Facts:
K105 φ:39 χ:rebir τ:gruba
K118 φ:673 χ:brure Ψ:K745 τ:terus
K122 φ:348 χ:sumun τ:miska
K133 φ:39 χ:sumun τ:truklagris
K135 φ:673 χ:sumun Ψ:K630 τ:gruba
K139 φ:348 χ:rebir Ψ:K704 τ:gebrir
K151 φ:46 χ:brure Ψ:K199 τ:truklagris
K157 φ:46 χ:rebir Ψ:K301 τ:terus
K163 φ:348 χ:rebir τ:gruba
K166 φ:46 χ:plovidu τ:truklagris
K167 φ:46 χ:brure Ψ:K985 τ:truklagris
K169 Ψ:K912
K174 φ:39 χ:rebir τ:gebrir
K177 Ψ:K727
K193 φ:46 χ:brure Ψ:K220 τ:gebrir
K197 φ:46 χ:brure Ψ:K273 τ:gebrir
K199 φ:39 χ:plovidu Ψ:K467 τ:vani
K217 φ:39 χ:rebir τ:truklagris
K240 φ:39 χ:sumun τ:vani
K246 φ:39 χ:plovidu τ:gruba
K249 φ:39 χ:plovidu Ψ:K303 τ:terus
K256 φ:348 χ:rebir τ:vani
K260 φ:46 χ:plovidu Ψ:K850 τ:truklagris
K261 φ:348 χ:brure τ:gebrir
K267 φ:673 χ:sumun Ψ:K246 τ:gebrir
K271 φ:673 χ:rebir τ:terus
K273 φ:673 χ:rebir Ψ:K672 τ:truklagris
K29 φ:39 χ:rebir Ψ:K649 τ:gruba
K292 Ψ:K51
K301 Ψ:K631
K303 φ:348 χ:rebir Ψ:K972 τ:truklagris
K304 Ψ:K347
K305 φ:673 χ:rebir τ:truklagris
K313 φ:673 χ:brure τ:truklagris
K315 φ:39 χ:rebir Ψ:K41 τ:stapem
K325 φ:348 χ:brure Ψ:K471 τ:terus
K349 φ:39 χ:brure τ:terus
K358 φ:46 χ:rebir τ:stapem
K367 φ:39 χ:brure τ:truklagris
K374 φ:46 χ:rebir Ψ:K596 τ:stapem
K377 φ:39 χ:brure τ:gebrir
K39 φ:39 χ:plovidu Ψ:K571 τ:truklagris
K391 φ:39 χ:plovidu τ:terus
K392 φ:46 χ:rebir τ:gruba
K394 Ψ:K582
K41 φ:348 χ:rebir Ψ:K29 τ:miska
K412 φ:39 χ:plovidu τ:truklagris
K415 φ:39 χ:rebir τ:vani
K423 φ:46 χ:plovidu τ:miska
K424 φ:673 χ:brure τ:gruba
K436 φ:348 χ:sumun Ψ:K488 τ:gruba
K437 φ:348 χ:brure Ψ:K315 τ:truklagris
K442 φ:348 χ:rebir τ:gebrir
K449 φ:39 χ:sumun Ψ:K394 τ:stapem
K452 φ:39 χ:brure Ψ:K426 τ:terus
K46 φ:39 χ:rebir Ψ:K367 τ:miska
K462 φ:46 χ:rebir Ψ:K743 τ:truklagris
K463 φ:348 χ:plovidu Ψ:K174 τ:gruba
K467 φ:673 χ:plovidu Ψ:K958 τ:gebrir
K471 φ:39 χ:plovidu Ψ:K177 τ:stapem
K473 φ:673 χ:plovidu τ:stapem
K48 φ:46 χ:sumun τ:gruba
K485 φ:46 χ:brure τ:terus
K488 φ:39 χ:rebir τ:miska
K495 φ:46 χ:sumun τ:stapem
K505 φ:46 χ:sumun Ψ:K118 τ:stapem
K51 φ:673 χ:plovidu Ψ:K695 τ:terus
K523 φ:39 χ:plovidu Ψ:K449 τ:stapem
K526 φ:673 χ:sumun τ:gruba
K532 φ:348 χ:rebir Ψ:K169 τ:gebrir
K541 φ:39 χ:sumun Ψ:K436 τ:miska
K555 φ:46 χ:plovidu Ψ:K585 τ:miska
K556 φ:673 χ:sumun τ:gruba
K563 φ:46 χ:brure τ:gruba
K567 φ:46 χ:brure Ψ:K260 τ:gebrir
K568 φ:46 χ:plovidu τ:vani
K571 Ψ:K790
K582 φ:673 χ:plovidu Ψ:K442 τ:terus
K585 φ:46 χ:plovidu τ:miska
K590 φ:348 χ:brure τ:terus
K591 φ:46 χ:sumun Ψ:K590 τ:stapem
K595 φ:46 χ:sumun τ:truklagris
K596 φ:39 χ:plovidu Ψ:K567 τ:terus
K600 φ:348 χ:rebir Ψ:K656 τ:gebrir
K603 φ:348 χ:rebir Ψ:K957 τ:terus
K606 φ:39 χ:brure τ:stapem
K630 φ:348 χ:plovidu Ψ:K452 τ:gebrir
K631 φ:348 χ:rebir Ψ:K7 τ:gruba
K649 Ψ:K292
K651 φ:348 χ:brure τ:truklagris
K656 φ:46 χ:sumun Ψ:K39 τ:miska
K658 φ:39 χ:brure Ψ:K197 τ:truklagris
K664 φ:348 χ:plovidu Ψ:K603 τ:terus
K670 φ:673 χ:brure Ψ:K193 τ:stapem
K688 φ:46 χ:brure Ψ:K797 τ:stapem
K69 φ:46 χ:sumun Ψ:K425 τ:truklagris
K695 φ:673 χ:plovidu τ:stapem
K697 φ:46 χ:rebir τ:vani
K7 φ:348 χ:plovidu τ:terus
K704 φ:39 χ:rebir Ψ:K325 τ:truklagris
K719 φ:39 χ:rebir Ψ:K591 τ:gebrir
K724 φ:673 χ:rebir Ψ:K526 τ:stapem
K727 φ:46 χ:sumun Ψ:K485 τ:terus
K737 φ:348 χ:plovidu τ:truklagris
K74 φ:39 χ:rebir τ:stapem
K743 φ:673 χ:plovidu τ:truklagris
K745 φ:673 χ:plovidu τ:stapem
K75 φ:46 χ:brure Ψ:K151 τ:truklagris
K752 φ:348 χ:plovidu τ:gruba
K755 φ:46 χ:plovidu τ:terus
K762 φ:39 χ:sumun τ:terus
K790 φ:348 χ:brure Ψ:K505 τ:truklagris
K797 φ:673 χ:rebir Ψ:K167 τ:gebrir
K815 Ψ:K46
K841 φ:39 χ:rebir Ψ:K606 τ:stapem
K845 φ:39 χ:rebir Ψ:K893 τ:truklagris
K850 φ:348 χ:plovidu Ψ:K658 τ:miska
K856 Ψ:K133
K89 φ:46 χ:plovidu τ:gruba
K891 φ:46 χ:sumun Ψ:K614 τ:truklagris
K893 φ:348 χ:sumun τ:vani
K902 φ:673 χ:plovidu Ψ:K358 τ:gruba
K912 φ:39 χ:sumun Ψ:K856 τ:terus
K930 φ:39 χ:plovidu Ψ:K841 τ:truklagris
K940 Ψ:K392
K943 φ:46 χ:brure τ:gebrir
K950 Ψ:K304
K957 φ:46 χ:brure Ψ:K724 τ:gebrir
K958 φ:673 χ:rebir τ:truklagris
K972 φ:46 χ:plovidu τ:terus
K985 φ:348 χ:plovidu Ψ:K575 τ:gebrir

Known rows:
K672: [  3   5  -1 -11  -3   5   0  -1  -4  -1   5 -10   3 -12  -2  -8  -3  -5
   0  -7  -2  -2  -8   3  -5   2  19  -5  -3  -1   0  -2  -1]
K727: [  9  -8  -2 -10   7  10  10  -1  -1  -1  -2  10   9 -12   4   4 -14   2
  -3  -6   7  -3 -10   6  -3   2   5   2  -1  -3   1 -14   8]
K488: [ 12   2   3 -12   6  -1 -11  -1  -3  -1   1  -7   1  -4  -3  -2  -4   8
  10  -7  -2  -2  20  -3  -2   0  11  -5   1  -2  -1  -1  -5]
K394: [ -6   2   0 -11   2  13  -1   2  -4   0  10 -10  16 -13   2  -9 -12  -6
  -3  -7  -3   9  -8   6  -3   0   0  -4  -6   3   1  -2  -5]
K462: [ -2   4   0   4  -1  -1  -9  -2  -3   1  15   2  -3   1   0  -7   2  -6
  -3  -8  -1   0  11   6  12   2 -11  -4   8  -1   3   0  -5]
K118: [ -5  -4  -1 -10  -1  -4 -10  -2   0   0  11 -11  -3 -14   2  -7   0  -4
   4  -6   2  -3  19   1   2   0  12  -4  -3  -1   1  15  11]
K724: [  1   3   0   1  -2   6  -8  -2  -3   4   9  -8  -5   2   0  -6   4  -6
  -1  -4  -3  -1  12  -4   3   1 -11   0  10   0   2   4  -6]
K199: [  5  -7  -1 -10   5  34   5   7  -4  -1  -5  -9   1   5  -2  37 -12   8
   3  -6  -2   7  -8  -6  -4   3  -9  13  12  -1   0 -13  -3]
K737: [  7  -8  -1   4   1  26  -1  -1  -3  -1  -3  11  -2   5   0   7 -11  -5
  -3  -3  -2   0  -8  -1  -3   4 -12  10  12  -2  -1 -13  -5]
K591: [  6  -6  -2   4  -2  32  15  -3  -2   5  10   9  -3 -14   3   5 -11  -6
  -5   0  -1  -3 -10   8  -5   6  -4   8  12  -3   8 -13  -2]
K304: [ -5   3  -2 -11  -3   5   1   3  -3   0   3  -8   3 -13   3  -7   2  -6
  -1  -7  -2   2  -8   5  -4   1  12  -5  -3  -2   1  -1   4]
K891: [  1  -9   0   3   2  28  15  -1  -4   0   8  16  -1 -14   5   4 -12  -5
  -3  -4  -1   1 -10  11  -3   4  -8   6   8  -1   6 -12   1]
K695: [  4  -6  -3   3  -3  29  -8  -2   1   2  -7   1  -3  13  -1   3 -12  -3
  -4   1  -3  -3  -9  -6  -3   4  -9  15  19  -3   0 -11  -6]
K217: [  2   5   0  -8  -2   5  -9  -1  -3   3   5  -6  -4  -1  -2  -6   7  -5
   6  -6  -3   1  13  -6  -2   1 -11  -3   1  -1   0   3  -5]
K688: [ -6   7  -2  -3  -2  -1  -4  -3  -3   8  29 -10  -3 -12   0  -8   6  -6
  -3  -7  -2  -4   4  16   7   1 -10  -5   3  10   8  19   3]
K374: [ -2   5   0   9  -2   0  -4  -3  -2   0  18  -2  -3   1   0  -6   4  -7
  -4  -7  -1   1   9   7  11   1 -12  -4  11   3   5   1  -6]
K600: [  3  -8  -2 -10  11  -4  -3   2   4  -3  -2  -7   2  -1   5  -2  -1  -5
   0  -6   4   3  24  -4  14   0   1  -4  -2   5   1 -11   9]

Rows:
No name comes twice in this set of rows, the named rows included.
[10  6 -1 -1 -2 -1 -6 -3 -3  2 18 -9 -3 16 -1 -7 -5 -3 -4 -4 -1 -5  2  4
  5  2 -9 -3  9 -1  5 -4 -5] -> K358
[ -6  -8  -2  -5  -3  45   3  -1   0  10  -4  -6  10 -12   0  -6 -12   0
  -3  -5  -3   5 -12  -2  -4   7 -11  13  -4  -2   4 -13  -5] -> K449
[ 12  -6  -2 -10   5   0  -9   4   4  -2  -5  -9   2   8   0  -2  -5   7
  12  -6   0  -3  22  -7   3   1  11  -3  -4   0  -1 -11   3] -> K174

The same elements again, as new rows of numbers:
Known rows:
K325: [-11 -12  -6   5  37  11   4  19 -26   0  -8  24 -27 -29 -25   5   5  -1
  -7  -3   5   9 -10  -5  11 -36   2 -15 -25 -16   5   8 -19 -13   9   7
 -11   6]
K664: [  4  20   2   6  38  19 -25   0  -8  22 -13  19  -2 -29 -20  -1  -6 -20
  -2   8  15   0 -18  -1  10 -19  -7 -10   1 -15 -20  31 -30  -9   4   7
   9   7]
K199: [ 20   7  18  -9  22  25  -7  -8   7  15 -18  -1   6   4   7  17   0 -49
   9   5  13  20 -26   8  19  -1 -29 -12  23  11  -7  -9 -18   0  14   6
   8  17]
K596: [ -1  16   5  14  21  19 -27  -4  10   7 -15   2  -2 -28 -14  21  -3 -23
  -3  -1  21   2 -18  -5   6 -17  -5 -12   2  -9 -20  27 -21  -2   1  -2
  14   9]
K423: [ 18   4   2  -7   2   4  -8 -15   8  15   5 -10  26  -2  -9  -5  -9 -13
  12  14   5  18  -6  -4   7  13 -17  -2   7   5 -17   6  -8 -12 -11   7
  11  -7]
K752: [ 13  10  -3  -3  23   8  -6 -17  -6  30  11  -8  26 -11 -19 -19 -15  -5
   4   9   0   6  -3  -4  10   8 -13   3   6  -2 -11  15 -16  -4 -11  18
   8   0]
K29: [-12   4   6   7 -16 -15  -7  10 -20   0  10 -22  -3   6 -11  10  -1   2
   1  -1 -11   1  -2  -4   1   6 -17  -8  17   4   4  13 -11   4  -2  11
 -15   6]
K442: [ -8  -8  -3  10  18   3   3  12 -36   0   9   7   3 -20 -16  -2 -12   7
 -11   5   2 -15   0  -7   8  -6  -1  -8   4  -2   9  27 -29  -4  -2  15
   5  -1]
K532: [ -9   3   0  10  17   7  -9  15 -33   0   5   3  -8 -14 -14   0 -14   2
  -8   0   3 -14   4  -7   8  -8  -4  -8   5 -14   9  25 -26   0   1  12
 -10   1]
K217: [  2 -14   5   0 -11  -3   9   3 -17  -6  14 -20  12   3   1   9  -6   1
   0   4  -8   5   0  -5   9  13 -16  -6  14  11  15  -2 -13   1  -6  13
  -1  -4]
K392: [ -3 -16  -2   3 -11  -1   4   2 -22  -4  19 -14   8   0  -8   5 -10   6
  -1   4  -2  -2   6  -9   4  10 -12  -6   9   4   6  10 -11   0 -10  11
   1  -6]
K157: [-16  -5   3  14   6  11 -12  20 -26 -15  -5  11 -14 -19 -10  23  -6 -11
  -9   2  13  -8  -7  -8   5 -18  -4 -21   7  -8  -1  28 -22  -3   8  -1
   3   1]
K133: [  8  -2  15   5 -22  -2   1   4 -23 -11  12 -16  23  10   9  12 -13  -2
   8  14   1  -7   8  -7   9  25 -15  -9  31   9  16  13 -18  14  -7  16
   7  -8]
K505: [  3  12   6   4 -16   7 -21  24 -28 -20   4 -12  10   7  11   9 -19  -5
   6  22   8 -17   9  -5   9  21 -14 -16  25  -8  -1  18 -16   1   4   6
  -3  -9]
K815: [-16 -19  -1   3  -3   1  14  22 -35 -16   4  -7 -11   6   1   7  -4  -1
  -3  -1  -5   3   2  -6   5 -10  -9 -10  -3  -2  16  -7 -13 -15   6   6
 -28  -6]
K177: [ -8 -21   3  -4  -1  -1  14  21 -36 -19   6   2 -14   7   0   7  -3   3
   5   1  -2  11   5  -6   9 -14  -7 -12 -10  -8  22  -8  -6  -4   3  12
 -25  -6]
K318: [-11 -30  -4   1  -4  -3  25  18 -37 -15  10  -3  -1   1   1   6  -4   5
  -8   2  -7   1   1  -8   5  -6  -6 -10  -4   8  15  -3 -17 -18   0   6
 -10 -11]

Rows:
No name comes twice in this set of rows, the named rows included.
[  3  -3   7   7 -19  -1  -5   5 -28  -9  21 -12  18   5  -2   7 -20   6
   5  12   7 -12  12  -9   7  19 -12  -8  28   3   9  31 -14  12  -8  14
   8  -9] -> K48
[-22 -12  -9  11  17  10  -1  16 -10 -12 -10   3 -25 -27 -19  24  12  -7
 -19  -8   2   8 -17  -8   5 -28  -3 -18 -16  -4  -5   1 -18 -13  11  -5
  -2   9] -> K452
[  3   0   6   0   3   2   2   8 -30   4   6 -10   1   8   1  -8 -14  -1
   3   7  -7  -3   8  -3  12   9 -14  -2  13  -6  15   1 -17  -4  -1  18
 -28  -4] -> K303
[ 20  16  11  -5   7   8 -21 -10  13   9  -3   0  10  -9 -11   6  -2 -14
  22  12  11  28  -6  -3  11  -1 -12 -11  -1 -15  -8   5   0  10  -8  10
   2   1] -> K471
[ -2  11  10   2  -2 -12  -1  12 -28  10   2  -8   2   7   0  -9  -8   2
   7  14 -12   1  -2   2   6   7 -12  -3  14  -4   9  10 -21 -15   4  14
 -29  -4] -> K41
[  7  10  -3   5  38  16 -12  -1 -10  21  -6  23  14 -32 -22  -2  -9 -14
  -5  12  14  -2 -18  -3  10 -14  -4  -8   1  -2 -18  34 -33 -10  -1   9
  25   3] -> K7
[-17  17   3  17   2   3 -39   4  23   4 -18  -8  17 -20 -10  35  10 -24
   5 -11  11   8 -23   7  -4 -31  -1 -19   6   6 -32  15 -13  16   8   5
  30  18] -> K51
[-15  -4  11  17 -28  -2  -8   4   7 -19  -3 -41  22   9  20  29   3 -10
   7 -11  -7   2   4   1  -2  -7  -7 -11  15   6   8 -21  -3  20   0  14
  -9  -3] -> K273
[-12  13  -2  16   1   6 -37  -7  25   2  -8 -25  23 -15  -8  28   3 -18
   7 -13  10   6 -10   3  -2 -24  -5 -17   6  -2 -28   6  -4  25   0  11
  24  15] -> K467
[ 18   2  -1  -8   6  10  -6 -20   5  20   7 -16  26   4 -10  -4  -9 -16
   9  10   5  17  -5  -4   7  14 -23   0  12   9 -13   4  -7  -1 -11  11
   9  -2] -> K166
[-14  13   2  19   6  10 -37   3  26  -1 -20  -9  19 -25  -5  35   6 -26
   4 -10  17   6 -18   5  -1 -34   0 -22   4  -2 -28  10 -11  19   8   6
  31  11] -> K582
[ -1   3   5   6 -12  -2  -8  13 -14 -13   0 -10   0  -2   1  15  -3  -2
   3   8  -2   3  -1  -7   7   3  -9 -13  10  -6   7   3 -12  -2   2   6
 -12  -5] -> K841
[ -8  11  14  20  -6   7 -24  25 -24 -18  -4  10  -4 -17  -3  30  -8 -11
  -4   8  19 -21  -6  -4   5  -9  -2 -23  25  -9   5  42 -28  16   9   4
  15   1] -> K912
[-15 -19 -15   8  33   7  15  16 -27   4  -2  20 -11 -34 -22   3   3   0
 -22   0   0   1 -17  -4   9 -26   1 -11 -19   1   1   8 -29 -27   6   4
   4   2] -> K590
[-23 -25 -14  13 -12 -10   7   0  11 -13   8 -35  19  -7  -7  21  12   4
  -5 -19 -14  17   0   1  -4 -18  -2  -9 -13  14  -2 -34   3   7  -3  12
   9   5] -> K424

The same elements again, as new rows of numbers:
Known rows:
K697: [  5   1   2   4  -6  10  -8  -4   2 -10  -3   0   7   9   2]
K122: [-27   1 -19   5   1 -11  18  21  13  -9   0   5   6  -5   7]
K75: [ -1   6  -3  -6 -17  -9  -1  -5  -4  -5   5  13  14   0  -2]
K582: [  5   4   3  -9   4   3 -10  -5   0  14   0 -18  -5   2  10]
K39: [ -2   7  -1  -1   2 -18 -22 -11  -4  16   2   1  -1  -8   3]
K169: [  4 -10   3  12  13  12  -1   1   5  -2  -1 -12  -5   2   2]
K568: [ -1   5  -1   4  14  -1 -19  -9   4  11   1 -12  -4   4  13]
K271: [ 11  -1   5  -9 -18  12  -1  -1  -1  -6  -5  -5   6   6   2]
K133: [-18  -1 -19 -13  -6 -20  27   5  -3 -10   6   6   2 -13   2]
K471: [ -2   3   8   7  14  -9 -18  -7   0  23  -4   0 -10  -6   5]
K600: [ 15  -7   3   4  -6   9   3  -3 -18  -9  10   2   5  -2 -14]
K495: [-19  -2 -10  -4   7  -9  36  12   1  -7   5   5  -6 -13   5]
K135: [-13  -5  -4 -17  -3  -6  44  13  -2   0   1   0  -6 -18   2]
K7: [  6   3  -6   4  14  -2 -21  -4   0   5   1 -12  -3   6   4]
K220: [  3  -8   0  13  15   8  -1   4   5  -2  -6 -13 -10   4   2]
K139: [ 19  -4   3   3  -5  11   3  -3 -13 -10  10   3   8   2 -15]
K48: [-15  -3  -8  -6   8  -9  37  10  -3  -7   4   4  -7 -12   2]

Rows:
No name comes twice in this set of rows, the named rows included.
[-2  3  6  1 -6  0  6 -1 -3  3 -2 13  0  0 -2] -> K688
[ 3  3  5  1 -6  1  8 -1 -3  0 -6  9 -3  2 -4] -> K563
[  7   5  -4  -5 -13 -14  -5   0  -2  -6   7  20  20   0  -7] -> K437
[  5   0   0   8  -6   6 -10   5   4 -10  -1   2  11   8  -4] -> K256
[  4   0  -3   6  15  -1 -21  -3  -1   8  12 -10   6   1   6] -> K664
[  4   4  14  -5 -13   4   4   5   1   3 -15   6  -3   0  -2] -> K724
[ -1   9  11  -6   9  -5  -9   0   1  24 -11  -5 -14  -6   6] -> K473
[ -2   6   7   3  20  -7 -12  -5  -1  16  -4  -1 -12  -3   5] -> K89
[ 19  -6   8 -12 -14  12  13  -4 -12  -5  -1  -3  -1   2  -6] -> K797
[-13  -7 -21  -1   2  -5  26  16   2 -17   4  -1   0  -5   3] -> K893
[ 10   0  10   2  -2  -2  -2  -2   3   3 -10  15   6   1  -3] -> K315
[  5   9   9  -7  12 -10  -7   0   3  21 -17  -6 -13  -1   6] -> K745
[  1   2   4   4  -9  -4   4   1  -1   4 -12   9  -6   4  -4] -> K606

